Every row comes from one small tree of marks. Brackets hold a mark, then the marks that hang from it, in alphabetical order. Every link used is in the known rows. Which tree was each row made from?
Known rows:
[zogu kuzub lozef neso]: [  34   68  481   42  133  -93  -62  112  -41  -15  -71   56    4   30
 -104   26  -43 -123   18   30   82  -25 -119   67  -18 -120  230 -106
 -174  100  -52   36  190  -65  139   57   60  -14   51   64  -62  -27
  -74   34   31   -7  121  -94  167   24  392 -158   33    3 -128  -51
 -110  -32   19  -52  -15]
[lile [kuzub lozef] [pape [napomum mase] rimu]]: [ 104  -73 -136  -19  -73 -141  -61  -66   85  -73   -3 -105  -75    1
   15    1   50  135  260   17  -63   26   59  152  194  -20 -290  -20
   29  -27  -28  -72  -52   11   25    6  -45  -97  -26  126  178  -22
  -36   25  -64   -1 -189   88  -58  -86   23 -110  -63   -9  320    9
  164  121  239   84   24]
[pape [napomum mase [nopi [dadef lozef]] rimu]]: [ -20   23   54  -63  -50  -81 -145  127  -76  -26 -102  -79   16 -119
   33  -37  -24  -76  -53  -16  -94  -34   48   -2   16  -61   52  -38
    3  -47   68  -80 -174    9  -38  -25  -22  -93  -30  -13   18   67
 -272   76  383    2 -101   -7   39  -61 -163  200   10    6  501  -15
   23  152   97   39   44]
[lile [kuzub [zogu lozef [pape napomum]]]]: [ 128   -1   -9   59   17   37  -99  -31   20  -50  -27  -63  -64  -64
  -10   14  -50   -8    5   87   -2  -30  -48  200   67  -12   78  -86
 -204   86  -34    9   59  -45   51   18  -56  -42  -41   55   59   -3
   29   11 -186   -3 -213   17   15  -22  254   48  -35   10  215   -9
  -11 -111   31   30   30]
[rina [neso [lozef dadef] [zogu rimu]]]: [ 118   64  -84  -95   40   79  174  124   22  -17 -180   -1  167   -2
   87   56   -9  -45 -196  -26  110  -13  -58   22   -2   -7  104   69
  -26  -32  -53  -56   17  -28   23  -34  108   26   22   68  -85  -45
  217  -36   53   -5   23  -68   64  -12  107  158   31    5 -330   44
    8  -84  -61   70  -51]
[pape [rimu [fogi dadef neso] visul]]: [-137  -48  -70   -7   36 -100 -121  -67    3   43   54   15  -98   20
  -67   19   55   87 -100  -91  -19   32   49  -12 -148   84 -116   98
   -4  -98   22   26  119   46  -26    3   20  -46   18  -26   83   -4
  256   30   17  -29  112    9 -183   45 -199 -127    1  -72  -94   -8
   36   25   87 -100  -88]
[visul [rina lozef mase [neso [zogu [rimu fogi]]]]]: [   5   84  -87  -89   92  121  165  173   43   76   10  -11  205   39
   19   21   80   42   49  -49   85   55  -44  -18   63   32   -4  105
   -6 -186   -1  -88   57   28  -12    3   74   43   19  211 -167  -10
  168 -149  109   -2  -45  -13  -55   -9 -164  150   10   90   38    5
   63   -3  -63  -72    6]
[nopi [pape napomum [rimu [fogi neso] lozef visul]]]: [-123  -98  -87   94   23   68 -126 -129   11   17  111   67 -123   49
  -47  -36   75  137   54  -81  -49   -7   30   92 -111    2 -281   37
  -78  -33    8  -48  110   16 -103  -21  -27  -18   -4   18   67    6
   86   27   44  -18    5   78 -132   20 -230 -146  -40  -29 -120  -55
   72   21  104  -35  -11]
[lozef [dadef [nopi pape]]]: [ -71   15   76   22  -28  239  169  -40  -57   34 -155   70   67  -93
   52  -38  -40 -121 -351  -25  -12  -37  -20 -137  -29  -78   44  -89
  -31   97   38   -1 -106  -78  -11  -37   17   39  -16  -14  -58  -16
    4   46 -186   12  137  -49    8   12   -7   28   36  -25 -321  -30
   72  -95  -65   81  -53]
[zogu [kuzub pape] lile [rimu lozef]]: [  14   26  190   45  -32 -132   62 -142   -2  -39  122   14 -142  119
   49   58   13   -3  127   85   30  -14 -133  117   -1   31  176  -87
 -185  140  -72   27   80 -117   33   -3   70   72  -42  -32  -91  -49
 -135   13 -240    4  196   67   85   10  199 -570   55   -8 -229   -8
    4  -39   39  -52   51]
[zogu lile lozef neso rimu]: [  71  113  333  109   78 -213   14    8    2   66  -66   18   41   90
   18   67  -21 -111   84   47  128   18  -82  160  -89  -32   83  -85
 -146    9  -23   29  122  -44  152   29   86   -5    1   14 -107  -21
  -74  -12  -26    7  172   -3   86   -2  319 -359   42   70 -281   20
 -102  -40  -20 -114   22]
[rimu [fogi [napomum nopi]]]: [ -77   20 -208    6   -5  -50   51   50  -14  -17  127  -12  -93  118
  -35  -27   23   22  -59    3  -57  -16  -75    8  -23   30  214   -6
   17  -34   77    6   60   89  -36   11  -44  -40   15  -13   70    7
   59  118   50  -41   32  -70   15  -26 -130  -45   15   41  -27  -50
  -21    6  -16  -51   41]
[lile kuzub [pape [napomum [mase fogi neso] rimu]]]: [   7  -41  -46  -12  -80  -23   54  116   -1  -61   44 -196   45   39
  -28  -37   20   -8  304   21    0   -4  121  132  137   12 -286  -35
   59  114    8  -67   36  174  -11   21  -85  -34   36  148  201   -5
 -104    8   31   27 -214  143   82  -45   99 -194  -47   41  299  -34
  147  155  112  -17   78]
[fogi [dadef mase visul] [napomum pape rimu]]: [-399    2 -122  -17  -62  -99  -36   32   52   -8  -29  -81  -56  -91
   36   21  -66 -143 -302   15 -128    8  166 -259  -53   64 -195   47
  137 -136   35   99 -312  103  -61    0 -103   21  -97 -161  -71   -5
  -94   48  -69   10  -99    7    4    2  -56  227  -61  -17  145   65
 -144   -1  -57   49  -41]
[fogi [dadef visul] [napomum nopi pape rimu] neso]: [-464   51 -108  -12  -35 -270    8   68    2   -2   30  -81  -27  -78
  -31   31  -33  -72  -30   41 -111  -28  121 -107 -100   59  102   69
  221 -187   31  115 -214  153  -91  -38  -86    0  -40 -162   44   -5
  -38   39  273   -3    2   -6 -191   16 -215  214  -37  -50  376  104
 -203   23   15   36    1]
[mase [neso lile [zogu [pape napomum] rimu]]]: [ 166   29  -16  -49  -27  -14   48   58  -33  -20   -9 -115  214  115
   67  -24  -36  -57   85  117  128  -43   18   39  -18  -50   94    8
   63  161  -26    2  -36   47   28    1   48  -24   -3   19  -59  -49
   86  -53   11   15  -13   11   42    7  122  169   17   70 -192   21
  -46   -6 -160  -37   53]
[zogu kuzub lile neso pape [rimu fogi]]: [   1   86  641   77   59  -58   63  -86   -8   81   26   -9   -1  247
   23   38    3  -25  111   59  142  -56  -88  249 -118  -37 -168  -46
 -204   81 -126   48  301   32  115   11  120   26   -6   39 -179  -89
  -74   19  -89    6  309    1   99   44  339 -491  106  114 -573   37
 -107  -63   -7 -114   76]
[rina [mase [neso [zogu [kuzub lozef] lile rimu]]]]: [ 127   64  119 -129  -33 -107  125   64  -11    5  125  -48   89   12
   23   38  -23  -97  131   55  111   22  -22   -4   82   34  187   32
   14   42  -47    1   62   29    9   27   57   29   15   84 -153  -42
    5 -101   23   -1  114   35    3   -9  198 -244   76   56 -301  -11
  -14   46  -64 -114   28]
[rimu fogi pape [visul [rina neso]]]: [  84   -9   72   85   67  299   10   17   41   37  165  121  -48  172
 -116  -31   87  205    1  -91   24   50  -39  -48  -78  118 -159   38
  -21 -125  103   -3  231   28  -21   -7  -32   43   79  106  -36   13
   93  -64  132    5  -54   93  -78   39 -311   97   37   56 -124  -26
   52   17   -6 -100   23]
[lile [kuzub lozef] [pape napomum]]: [ 129  -73  -78   49  -44   46   29  -53   64  -56   42  -53  -80    1
   34  -32   30  116  161   30  -55   25  -27   65  181  -11 -193  -49
  -26   67    9  -33  -23  -34   48   13  -76  -57  -20  149  119   -7
  -65  -28 -134   10 -214   48   48  -80   83  -87  -68   16  245  -22
   99  -13  186  114   46]
[mase [fogi dadef] neso]: [ -37  -19  -49   37   31   65   62    9  -60   44    9    6   46   -8
  -78  -36  -55 -187  -17   11   63    3   59 -127    1   78   39  -31
  -37  176   39   46  119   94   18   20  -27   28   44   10   68   31
  155  -55 -159    8   43   46  -31   15   92  -48   73    6  -15  -49
    8   29 -109 -105  -49]
[rina mase [neso lile]]: [ 107   58 -270  -93   33 -106  202  237    1   44 -104   -9  137 -137
   43   50   42  116 -248   10   51   78  -64  -69  106   -4   93   13
   38 -115   -2  -51  -56  -20  -24   -5   76  -48   19  144 -174   18
  109  -89   84   -8   81  -21   18   -5  -49  461    6  -14 -171   24
   50  -69  -82  -42  -18]
[zogu [kuzub rimu] lile]: [ 141   53  -24   -8   -6 -176   74  -69   -8  -51   -1  -23    0   86
   40   11  -22   42 -116   73   38    9  -82   63   18   30  110  -36
 -123  136  -50   33   23  -90   53   11   62  -29   -7  -58  -77    1
  -67   84 -203   -5  159 -104   83   11  226 -206   46  -19 -189  -39
   42  -52   15  -10   32]
[pape [napomum [nopi [dadef lozef] visul]] rimu]: [ -15  -61  -54  -13  -26 -267 -260  -74  -41  -29 -158   86   29  -66
   67  -74  -21  -76  -76  -38  -71  -36   10  -85  -40  -68   42  -16
  -49  -92   18  -71 -160  -38  -22  -18    1  -82  -47  -68   88   43
  -69    1  156    6  -27   68  -38  -29 -156  113  -40  -40  510   19
  109   43  130   52  -32]
[pape [napomum mase [nopi dadef]] rimu]: [ -22  -31 -120  -53  -54 -307 -172    4  -39  -32 -149  -30   53  -88
    1  -45   14  -51   88    6  -67  -42   30   39   10  -59   53  -45
  -29 -152   55  -85  -93   16  -18  -27   19 -122  -21  -54   81   37
  -31   91  240  -22   47   20 -108  -55 -191  157   10  -12  428    3
  128  164  111  -15   14]
[fogi [neso [zogu lile]]]: [ 105   35 -225  -52    2  -44  191  -37  -34   21   11  -28   58   -6
   -2   38    1  120  -65   53   94    8  -29   29  -40   -4  262   -1
   87  -51   25    6  -37  -15   28    3   25   -4   -4  -86  -42   -4
  101  -48   65  -15  111  -81   -9   14   87   37   23   19 -295   12
  -80  -34 -127  -19   11]
[lozef [dadef [mase neso] visul]]: [ -63   20  122  -50  -32  355   43  114   -3   63  -69   23   78 -215
  -23   24  -83 -151 -342   12    7   14   97 -262  -13  -27   39  -21
   66   43   71   30 -274   -3  -20   -4  -52   49  -41  -62  -44   -7
  -27   14 -191   15  191  -21   69   12  -47  128   10   27  -81  -37
   82  -18 -215   17  -74]
[napomum mase [nopi visul] pape rimu]: [ -88   71   17  -49 -114 -240  -45  193 -100  -72   17 -175  109  -36
  -12   12   35   30  110  -49 -117  -41  103   -9  -39  -16   16  -35
  144 -121   66  -13 -125  126  -84  -34   -1  -15  -28  -84  -10    3
 -309   95  351   -3  -46 -117 -115  -20 -141  -60    3    4  328  120
  -42  269   -2  -48   74]
[neso [lile kuzub pape]]: [ 151  -41 -173  -23  -52  -32  130   74   11  -53  -38 -121   -4   40
   76  -61   53  171  -72   45   21    5  -59   86  114   18  -95  -19
   90  107  -21    5  -42  -25   61   27    9  -39    4   80   59  -33
   -2  -28 -126   16 -130  -77  102  -14   97  -20  -95  -26  -52   -9
   51  -49   19   56   49]
[nopi pape [visul fogi [rina lozef neso]]]: [   5  -12  -57  163  101   57  150 -118    7   94  -26  136  268  -22
   21  -46   87   19   16 -113   18   23  -38 -252   29  -40 -162   33
  -97  -96  -29  -23   20  -35  -22  -39   35  113   71   61  -80   35
  -16 -134  -75   31  -54  -17  -92   36 -198  257  -84   -1  141  104
   34  -39  -77   58    7]
[nopi [dadef lozef mase] [pape napomum rimu]]: [ -56  -95  -34   -3    4   67 -179 -168   41   37 -266   88  -18  -94
  119 -106  -39  -87 -362  -59  -57  -30   81 -191  -19  -54 -381  -19
 -100    7  -14  -52 -248 -124  -33    6  -24  -37  -93  -54  -12   40
 -163   14  -39   37  -59   92   63   -6  -39  134  -70   -2   52    2
  105  -25   54  116  -61]
[pape napomum [rimu fogi lozef]]: [ -20  -58 -145   36   14   59 -128  -98   11  -24   74   46 -179   62
  -39    1   40   44   39  -12  -30   12   19  120  -28   13  -84  -32
 -117    5   49  -97   11   34  -60  -11  -24  -60  -34   27   77   20
  134   75  -87  -37   28   49  -43  -46 -149   -1    1   -2  161 -125
  116   30   90  -45  -25]
[pape [napomum mase nopi [rimu visul]]]: [ -33   28    9  -11  -76 -212 -139  197  -75  -54   36 -145   87  -45
  -34   -1   22   50   67  -32 -111   -3   37   51  -34  -52  131  -27
   45 -110   85  -60  -23   79  -48  -25  -40 -100  -15   13   11   27
 -188  120  356  -23  -83  -10   16  -42 -210   66   14  -10  294  -57
   51  185   92  -60   56]
[fogi [dadef [nopi pape visul]] [napomum mase]]: [-308  -76 -257   58  -62 -249   -1  -88  -78    7    0   49   50  -65
   43  -48  -42 -144 -199  -43 -119  -27   -2 -216  -22  -67   28   42
  153  -85   -1   62 -129   16  -46  -10  -18   -1   18 -132  -23   14
   46  -13  -76    4 -150   67  -52   13  -44  107  -45  -82 -217  107
  -42  -20  -77   71  -28]
[rimu [fogi dadef neso] lozef [pape napomum] visul]: [-142 -117   82   90   28  224 -238 -106   -8   52  301  145 -309    3
 -142    9   36  147  203  -77  -92   12    9   84 -115  117 -158   82
   72 -105   45    2  246   35  -98  -21  -96   28   32    7   25   35
  168 -101  181  -15 -118  189 -154   21 -341   40  -16  -38   -3  -48
  -63   -2   59  -66   -4]
[pape [napomum [mase fogi]] [rimu lozef]]: [ -16  -59 -203    5  -29 -106 -123  -58  -11  -25    5  -24  -89  -18
  -62   17    0   -1  239   16  -24   18   62  174   54  -12  -88  -31
  -73  -32    2 -109   47   45  -34    4  -22  -41  -34  -14   84   36
   72   54  -89  -28   -6   92  -38  -58  -53  -13   53  -12  214  -75
  124  132   57  -76  -25]
[mase fogi [neso lile lozef]]: [ 188    3 -173  -42   47  153   60  146  -20  -25  -67  -70  111  123
    6  -68  -40   -4   68   34  114   -2   -4   15   67   71  104   43
   77  210  -35   11   61   40    5   25   53   23   73   65   65   17
  114  -29  -32   18    0  -24  150   29   86  113   21   25  -66  -89
  -55  -24 -140  -15  -12]
[neso [lile pape] lozef zogu]: [ 239  -35 -296 -145  -26   58   56  167   12  -88 -154  -97   82  106
  129  -75   17  157  -55   17   94  -36  -53  119   83  -19   60   74
  241   94  -82  -31  -15  -53   37   18   78  -16   12   57   -4  -45
  163  -76   75   10 -236 -214  136    4  172  223  -67    2 -185  -24
  -97  -63 -102  116   29]
[rimu lozef pape [visul [fogi dadef]]]: [  15  -97  147   97  -23   70 -132 -158   15   50  235  170 -233  -79
 -107    6   42    1  130  -98  -46   42  -22   -7  -55  148  -61   50
   16  -33   16   47  289   -5  -41    3  -70   98   51  -65  -51   36
   95 -113  -38   -5 -127   53 -133   31 -196  -46   10  -71 -115  -51
  -32   -7  -45 -119  -19]
[fogi dadef [napomum mase nopi pape] neso]: [-322   30 -167  -44  -10 -291  -25   53   -1   46   53  -95  -13  -77
  -72   22  -24    5  190   46 -116  -43   88   -1  -31   27  207   26
  258 -234   21   96  -78  146  -42  -25  -61  -37   -3 -173   90    9
  -19   44  328  -29  -30    2 -147  -28 -175  254  -11  -19  139  181
 -197  108  -24   29   23]
[napomum pape [rimu fogi visul]]: [ -42   28  110  -12  -34  114  -28  128   -5  -36  108 -121  -83   90
  -32   -6   61   87  -64  -81  -69    7   86   14 -116   97 -319    6
  -62  -27   86   14   72  115  -56   -5   -5    1   -4   29  -34   -6
 -132   79   98  -11  -24 -108  -22   13 -133 -223   15   50  -23    4
  -62  139   73  -99   28]
[fogi [napomum [rimu [lozef dadef] pape]] neso]: [ -71   52 -126   -7  -49   52  148  -35   32  -10  210   38 -224   -6
  -86   79  -12  -24   70    8  -53   -5   38  -41  -56   97  161    4
   25  -69   47    2   12   54  -74  -36 -118   51   23  -62   91   19
  122   45  213  -25  -58  126   -6   22 -144  124  -26  -56  -25   50
 -120  -71   26   44    0]
[rina lozef [neso lile]]: [ 221   62 -166  -19   79    3  180  204   -3   16 -116    0  153  -65
   18   51   19  158 -242   -1   29   40  -97  -21  155  -11   92   17
  -36  -47  -21  -43  -30  -50   17  -25  106  -25   26  181 -143   23
  137  -87   24   -7   -1 -121   65   10  -83  435  -43    8   52    7
  -34  -79  -59   50  -20]
[zogu kuzub [lozef dadef] neso pape [rimu fogi]]: [ -94  119  905   52  122  142  -78    1   -7   60  -70   25  -27  111
  -47   74  -51 -211  156   26  125  -97  -71  221 -110 -129 -109  -59
 -299  125 -151   16  382  -13  136   15  111   66   19   88 -108 -103
  -27   64  -72   -2  292  -50   66   33  373 -398   92   62 -359   68
 -159  -72   59  -66   15]
[rimu [fogi [napomum [nopi dadef]]]]: [ -83  -15 -163   -9  -15  -23   30   12  -24  -14   75   35 -110   57
  -10  -64   21  -56  -53  -12  -57  -42  -81  -37  -27   38   92   11
  -49  -66   93    8   68   66  -25    7  -15  -31   37  -40   61   33
   57   77  103  -35   21  -77  -20  -19 -152  -36    7   43   62   -5
  -36    6   24  -36   50]
[kuzub [rimu [lozef [dadef nopi]] visul]]: [  30   -5   37  -38  -66  229  -41   32  -12  -32   57   81  -48  -98
    7   29  -22  -61  -86  -40  -47   49   -1   39  -35   15   41   51
   26  112   62   28  -16  -80  -39   -2   10   23    4  -63  -24   32
   60   54 -185  -13   -4  -99  -46   22  -71 -197   60  -66 -117  -85
  159  -71    2  -11  -56]
[fogi [neso [lozef [dadef visul]] [zogu [pape napomum]]]]: [ -33    8  -31  -76   31  238  -30   24   32   21 -173   -9   90 -127
   24   15  -64   44  -43   40   55  -62   14   36  -42  -97  112   70
   84  -59  -95  -30  -89  -57  -10  -34   13   21  -36  -54  -24  -33
  149  -61  102    3   34  -67   34   17   18  382  -12    7  -86   33
 -140 -147 -126  165  -26]
[lile [pape [napomum [mase [fogi neso]]] [rimu lozef]]]: [ -41  -78 -173  -20  -44  -79  -62  -26   18   13   13  -39  -93  -19
  -58   22   24  101  405   13    8   22  104  243   67  -20 -204    6
   76  -32  -23  -91   82   65  -32   10  -44  -25  -16   25  182   18
  130   -3  -13   -7  -43  102  -92  -33  -25 -100    5    4  231   17
  136   96   85  -40    6]

Which tree is each row?
[  55   -7 -113   18  -63  -69   37   83   -3  -30  -45  -88   -5   15
   42  -28   24   28  -25    4  -28   11   37   -1   17  -25 -124  -87
  -43   70   52  -66  -50   16    9   -7  -63  -69  -31   95   72   13
  -16   41   11    7 -134    0   91  -37   46   37  -47   20  215  -16
   91    5   93   31   42]
[lile [pape [napomum rimu]]]
[-178  -12  -21    5   52  241  -63  -86  114  113  -11   65   11  -69
   37  -23  -57  -73 -206   13  -13   98   70 -273    1   -2   23  101
  175  -90   14   72 -375  -40   -1   57 -121   85  -60 -169  -33   37
 -202    2 -263   38  -30   38  152   -8 -166  296  -34   40  185  -45
   22  -91 -191   61  -61]
[dadef lozef mase [visul [fogi napomum] rina]]
[ 233   31  -49  -77  -19  127  124   96  -42  -27  -16  -73  174   50
    3  -32  -33   -1  -66   86  141  -46   21  -11   24  -39  189  -20
  103  184   -1   27    1   49   22   10   43   -5   24    3  -56  -33
  112  -66   37    3  -18 -128   29   38  144  244   26   51 -277   -4
 -106  -14 -236  -26   38]
[mase [neso lile [zogu pape]]]
[  60   20  -16  -34  -24  163 -103   49  -18  -43  -41   64   10  -92
   53   31  -76 -149 -166  -13  -41   10   13   77  -34   -1  -24   25
  -67  166    2   68   -3 -139  -30  -11   15   20    5   -3    3   13
  103   62 -267    6 -129  -93 -188   52  133 -113   45  -48   23    0
  106  -71   16   12  -59]
[kuzub [rimu visul] [zogu [lozef [dadef [nopi pape]]]]]
[-165  -45 -150  -36   55   46   61  -34  -37  -11 -155  -57   61   41
   51  -32  -40   39   29   18   47    6  -24   70   53   50   69  144
  240   60  -91   53  -10   -1   -2   22   61   37   36  -15   57   -5
  158  -48  -73   32   -3   64   12   46   28  122  -16  -99  -21  -75
  -59 -151    0   74  -69]
[mase [fogi [dadef nopi] [neso [lile kuzub] lozef]]]
[  35  -50  136   -9   23  338 -128  -33  -27   73  -56  112  126  -79
   35 -113  -56 -150 -167  -63   23   16   86 -395  -51   -9  -34   34
   49   12  106   39 -288  -54   23   37  -40   58    4 -123   15   77
 -183 -105   35   52 -102   66  130   29  -86  127  -58   35  232   73
   60  -14 -144   56  -35]
[nopi [dadef lozef [mase neso]] [visul rina]]
[ 166  -60   50   67  -58  134 -100    5    0  -20  229  118 -237  -15
 -116  -11   33  132   11  -73  -47   32  -77   50  -50  124   34   -4
  -33    1   71   12  226  -56  -33   21  -68   44   16   -8  -51   30
   52  -69   44  -10 -142   22    0   34 -135 -208   15  -24 -241  -78
   13  -14  -54 -113   10]
[rimu lozef pape visul]
[  12  127  671  121   57   -2   43 -112   63   79 -139  -14   42   28
   29   75  -50 -137  134   71  145  -68  -35  268  -50  -71 -100 -113
 -226   13 -127   23  237    2  182   -4   72   48  -26   23  -85  -84
 -119  -30  -83   14  163   36   91   -1  398 -371   22   60 -378   90
 -167 -128   40   -5   49]
[zogu [lile kuzub] [lozef dadef] neso pape rimu]
[  71   22  510   50   27 -119   10   -7    3   11    3   59   19  126
    8    4  -24   30  332   84   45  -39  -39  195  104 -125   23 -124
   24   18  -64   11  141   25  104  -24   15  -32   -3  118  -36  -45
 -184  -37  148    3   73   20   79  -42  263  -92   53   83  103  -18
  -87   34  171   68   85]
[zogu [kuzub lozef] [lile [pape [napomum nopi]]] neso]
[ 23 -26 125 -16  40  18 -14 -25  19 -64  56  82  47  86 -83   1  41  61
  38 -36 102  14  -3  75 -35  -2 108  52 -62 -80   5 -17 163  37  16   8
  39  34  29  -8 -31 -32 164 -35  61 -25 -39 -38 -42  32 -25 -27  36 -51
 -78 -70  65  12  55 -66 -39]
[pape [rimu lozef [visul [rina [neso [zogu kuzub]]]]]]
[ -36  -17 -174  -39  -20   69   79 -193  137  -92  108   17 -216   89
   17   55   44   -5   99   23 -108   -9    4  -63  130   32  -94  -49
 -105    8  -24   -9  -53  -22  -16  -30  -34    3   -8   85  194  -58
   20   79 -222  -26    3  126  -80  -40  -51 -164  -16  -35  174    9
   25   33  242  132  -36]
[lile [kuzub [lozef dadef] [pape [rimu [fogi napomum]]]]]
[  62   33  -47   62   20 -192  -14 -170   83  -80  -88  -11  -95   43
    0   44   13   64   26   59   31   -5  -50  110   78    7  134 -133
 -139   23  -50  -15   30  -74   66   15   29   -6  -28    9   83  -32
 -106   23 -167    4   57   56   11   -6  192 -291  -46  -30   74  -38
  -23  -29  119   10   16]
[zogu [lile [kuzub [pape rimu]]] lozef]
[  -6   12 -208  -33   35  -41   34  -51    5   20   17  -15  -84   72
  -53   33   62  112  -77  -29   23   34   12   22  -84   52   -8   28
  -35  -22   39  -25   -7   14  -33    9   25  -54    6    0  105   -1
  195   97  -31  -26  208  -20 -119   24 -122 -110   14  -16  -58  -28
   97   17   27  -82  -55]
[pape [rimu [fogi neso]]]
[ -82  -27  -47   -1  -18   91   10  -22   20   69  -49   21   44 -180
   16   35   -5  -39 -230  -14  -12   88   19 -211    2   -6  -48   63
   94  -37   30   40 -240  -53  -31   44  -36   59  -46 -119 -113   19
  -97   30 -326   21  175  -73   10   15  -79   80   -5   15   -5  -73
  116  -33 -211  -63  -54]
[dadef mase [visul fogi]]
[ -41   33 -453  -85    5 -175  131   61   92 -121   29 -160  -36  146
   78   22   40  140   76   58  -51    1  -35  -24   53   56  206   83
  157   -5  -72   39 -187   -8  -45   -7   -5  -29   39   16  172  -24
    1   71  205    4 -165   92  163   37  -26  194 -141  -93  126   24
 -152 -111  104  185   23]
[fogi [napomum rimu] [neso [lile [kuzub pape]] lozef]]
[-206  -78  -26   75   44   13  -47 -223  -28  134  -34  106   66 -149
   62  -11    0  -42 -191 -117  -48   23   66 -307  -80  -35 -187   94
  131   -9  -74   58 -150  -69  -64    5  -35   93  -14 -146  -32   29
 -111  -78 -122   44    8   52  -82   50  -73  108  -85  -85 -131  117
  -17  -57 -125   66  -76]
[nopi pape [visul [fogi [dadef lozef mase] neso]]]
[ 114  -67  -40   -6  -15   27 -107  -30  -69   18  -79  115  -43 -151
   70  -72  -28  -77 -305  -78  -38    0  -64 -229  -38  -14  -54   14
 -125   11   37   -2 -131 -142   34   25   29   -1   -1  -83  -29   74
  -85  -99  -40   22  -70  -51   81   10    9  -44  -36  -25   90   92
   16  -42  -36   49  -37]
[nopi [dadef lozef] visul]
[ 222   -4 -122   -1  -15   -9  -34  -83   62  -20  144   34  -13  -19
   15   54   45   27  147  -45  -52  119  -17  -66   52   73 -118  107
  -44   87   22   58   46 -111   -3   21   14   -3   46   -3  -12   54
  -17   52 -218  -11   -8 -129 -159    0  -71 -143   64  -31   92  -21
  107   36   73  -50  -25]
[kuzub lozef [rimu [visul fogi]]]
[ -54    7   46   25  -35 -171  -30  -14  -44   11   14   -4  107  -36
    1  -22   40   -3  188  -32  -62  -18   15  -66  -40   -4   71  -26
   96  -90   28   37  -27   76  -45  -17   -3   52   -1 -123   -1    5
 -195    9   49    5   73 -112 -128  -14 -132   -6   -3   20  246   98
  -18  114  -64  -52   39]
[napomum [nopi [visul fogi]] pape]
[   4  -56  -90   53   -7   98  -97   36  -50   13  -60   16  163  -84
   35  -82  -21  -65  -14  -66  -59  -76   46 -163  -14 -104 -108  -29
    1   20  -38  -61 -100   -9  -58  -58   -3    1   38    8   49   12
  -72  -32  106   16 -111   79   76  -17  -56  206  -83  -13  -59   96
   -2   66  -76  149   11]
[nopi [pape [napomum [mase [neso [lozef dadef]]]]] visul]
[ -31  -14  184   15  -62  287 -114  -38    0    8   55  114 -141  -88
  -55   14  -47  -13   70   -1  -91  -42   34   14   15   -1  145  -93
  100  -50   62  -66  -19   -7  -82  -44 -133   52  -75  -43  -18   10
  -78   26  139   -6  -33  127   13  -43 -211  241    5    1  140  -85
   39   -6  -35   45   11]
[rimu [lozef [dadef mase]] [pape [napomum nopi]]]
[ 154   57  418   45   68  -46  104  -49   -9   18   38   76  -18   98
  -21   46  -27   -8   61   63   74    2  -85   55   51  -55   89  -99
 -120   46  -46   55  107  -51  129    0   69   -6   18   54 -138  -27
 -128  -20  -19  -11  188  -42  114   -2  318 -148   91   46 -239  -30
 -137   -3   61   13   15]
[zogu [kuzub lozef] lile neso]
[  92   53  170  -41   60 -155   26  102  -15  -34  -12   24   56   94
  -18   15    2  -87  -13   37   33   14  -77   17  -33  -52   55  -37
  -84  180  -39   63   24  -81   79   39   59  -60   39   34  -42  -15
  -41   79  -65   -1  108  -95   96   37  313 -180   64  -10 -133  -50
   83   -4   19  -28  -18]
[zogu [kuzub rimu] neso]
[  83   -7 -179  -24    3   52  224 -145   -6  -28   70  -49    3   65
  -15   40   -7  108  223   57   90   20  -16  121  105   47    9   51
   46    5  -35    2  110   22   37   26    7   58    8    0   23  -12
   49  -80  -98   -2   54    8  -70   -7  161 -208   65   23 -117  -29
  -75   10   17  -23   12]
[mase [fogi [neso [zogu [lile [kuzub lozef]]]]]]
